Below are the code and all the weights of a small trained network. Each question names an input and a class and asks about switching units off, where a switched-off unit gives its printed mean instead of its output.

import numpy as np


def w(rows, s, z=0):
    codes = np.array(rows[::2]) - 128.0
    scale = np.full(codes.shape[1], s)
    scale[-1] = z or s
    return codes * scale


def norm(h):
    return h / np.sqrt((h * h).mean(-1, keepdims=True) + 1e-5)


def f(y):
    return y / 2 * (1 + np.tanh(0.7978845608 * (y + 0.044715 * y**3)))


def log_softmax(a):
    a = a - a.max(-1, keepdims=True)
    return a - np.log(np.exp(a).sum(-1, keepdims=True))


def net(x, mask):
    res = np.array(x, float).reshape(1, 5) / 4 @ E
    u = 0
    for l in range(2):
        y = f(norm(res) @ A[l][:, :-1].T + A[l][:, -1])
        res = res + np.where(mask[u : u + 6], y, B[l][:, -1]) @ B[l][:, :-1]
        u += 6
    return log_softmax(norm(res)[-1] @ U[:, :-1].T + U[:, -1])


A, B = {}, {}
E = w([
[74,171,198,185,61,53,150,249],'x0',
[123,38,60,145,162,93,190,212],'x1',
[128,135,90,156,120,6,118,88],'x2',
[66,140,141,231,159,202,2,141],'x3',
[114,230,16,145,168,168,142,161],'x4',
],0.0058)
A[0] = w([
[135,155,20,160,120,130,124,155,14],'0.n1',
[148,47,45,132,147,136,98,87,27],'0.n2',
[102,60,84,220,156,122,57,140,47],'0.n3',
[129,72,91,152,125,128,125,170,27],'0.n4',
[135,3,154,157,108,105,97,115,27],'0.n5',
[105,49,79,139,157,113,155,156,2],'0.n6',
],0.015,0.0063)
B[0] = w([
[107,204,245,84,211,42,212,132,224],'0.n1',
[114,13,59,191,198,163,97,29,248],'0.n2',
[60,143,102,32,38,200,65,200,254],'0.n3',
[187,206,123,193,54,83,87,95,162],'0.n4',
[106,214,247,98,204,23,228,144,215],'0.n5',
[233,206,107,139,50,96,97,82,196],'0.n6',
],0.014,0.005)
A[1] = w([
[110,99,107,241,69,70,150,243,79],'1.n1',
[114,213,5,152,191,129,154,186,3],'1.n2',
[101,164,135,123,141,68,140,206,166],'1.n3',
[198,197,128,183,64,115,66,62,168],'1.n4',
[179,35,113,117,133,238,164,250,166],'1.n5',
[184,63,28,68,84,39,229,139,74],'1.n6',
],0.016,0.003)
B[1] = w([
[145,21,101,108,155,150,83,11,196],'1.n1',
[111,46,254,101,61,56,150,117,175],'1.n2',
[146,114,67,135,177,154,150,95,254],'1.n3',
[209,166,90,115,113,68,99,136,229],'1.n4',
[219,183,108,98,195,147,204,191,174],'1.n5',
[53,166,151,114,117,204,32,197,224],'1.n6',
],0.015,0.0098)
U = w([
[95,140,194,110,151,68,158,114,117],'0',
[180,164,121,139,80,100,87,105,121],'1',
[140,130,119,134,152,136,131,136,252],'2',
[96,131,127,114,110,186,101,174,116],'3',
[141,68,87,142,156,145,130,86,110],'4',
[130,127,100,178,137,119,154,153,96],'5',
[90,114,99,255,91,108,154,169,58],'6',
[91,119,99,245,103,110,157,173,60],'7',
],0.017,0.012)

Each question gives the input, the list of numbers given to net, and the class t.
The units are the neurons (one row each of A and B). Each row of codes is followed by its name. A weight is (code - 128) times the scale printed after its matrix; where a second scale follows, it is the last column's (A, B and U).
mask holds one flag per neuron, layer by layer. A switched-off neuron (its flag False) gives its mean, the last column of its row in B, instead of its output. The means were averaged over made-up inputs and are rounded, as every weight is.
A unit's drop is (log p(t) with every unit on - log p(t) with that unit switched off) / (log p(t) with every unit on - log p(t) with every unit switched off).
The circuit of an input: a set's keep is (log p(t) with only the set's units on - log p(t) with every unit switched off) / (log p(t) with every unit on - log p(t) with every unit switched off). Starting from all 12 units, units are removed one at a time, each time the one whose removal leaves the highest keep (on an exact tie, the one counted first), for as long as the keep stays at least 0.8.
units of the circuit, in order: the units of the circuit, biggest drop first
most important unit: the unit with the biggest drop
top k neurons: the k neurons with the biggest drops, biggest first
top k neurons in layer l: the k neurons of layer l with the biggest drops, biggest first
input [5,-4,3,-3,-3], class 4: most important unit : 0.n6
input [5,0,-5,-6,-2], class 3: top 2 neurons : (1.n6; 0.n3)
input [1,-6,3,-2,-6], class 0: top 3 neurons in layer 1 : (1.n1; 1.n4; 1.n5)
input [6,-7,-6,-1,-1], class 1: top 3 neurons : (0.n1; 0.n5; 0.n3)
input [2,-6,-2,-7,2], class 3: top 2 neurons in layer 0 : (0.n6; 0.n4)
input [6,1,-3,2,5], class 4: top 2 neurons : (1.n3; 0.n5)
input [-6,-3,-2,-3,4], class 4: top 3 neurons : (0.n3; 1.n6; 0.n6)
input [6,3,5,-5,-2], class 4: top 2 neurons in layer 1 : (1.n1; 1.n3)
input [5,-1,8,3,8], class 0: top 2 neurons : (0.n1; 1.n2)
input [-8,6,7,8,-6], class 3: top 3 neurons in layer 1 : (1.n3; 1.n1; 1.n4)
input [-5,-6,-5,-3,-5], class 1: top 2 neurons in layer 0 : (0.n1; 0.n2)
input [-3,-6,-2,3,5], class 1: top 4 neurons : (1.n4; 0.n5; 0.n1; 0.n3)
input [-2,8,-7,4,-4], class 1: top 2 neurons : (0.n6; 0.n4)
input [-6,-4,-5,-7,6], class 3: most important unit : 1.n6
input [-5,5,4,2,-5], class 0: top 2 neurons : (0.n5; 1.n3)
input [-1,-7,3,8,8], class 0: top 3 neurons in layer 0 : (0.n6; 0.n1; 0.n4)
input [0,8,5,-2,-7], class 1: top 4 neurons : (0.n6; 0.n4; 0.n1; 1.n4)
input [-6,-5,0,-7,2], class 3: top 2 neurons : (1.n6; 0.n6)
input [8,-4,-6,-3,-6], class 4: top 2 neurons : (0.n3; 0.n1)
input [-7,8,-4,-2,-2], class 1: units of the circuit, in order : (0.n6)
input [7,1,4,-5,-5], class 4: top 2 neurons in layer 1 : (1.n1; 1.n3)
input [4,0,4,4,5], class 0: top 3 neurons in layer 1 : (1.n6; 1.n2; 1.n5)
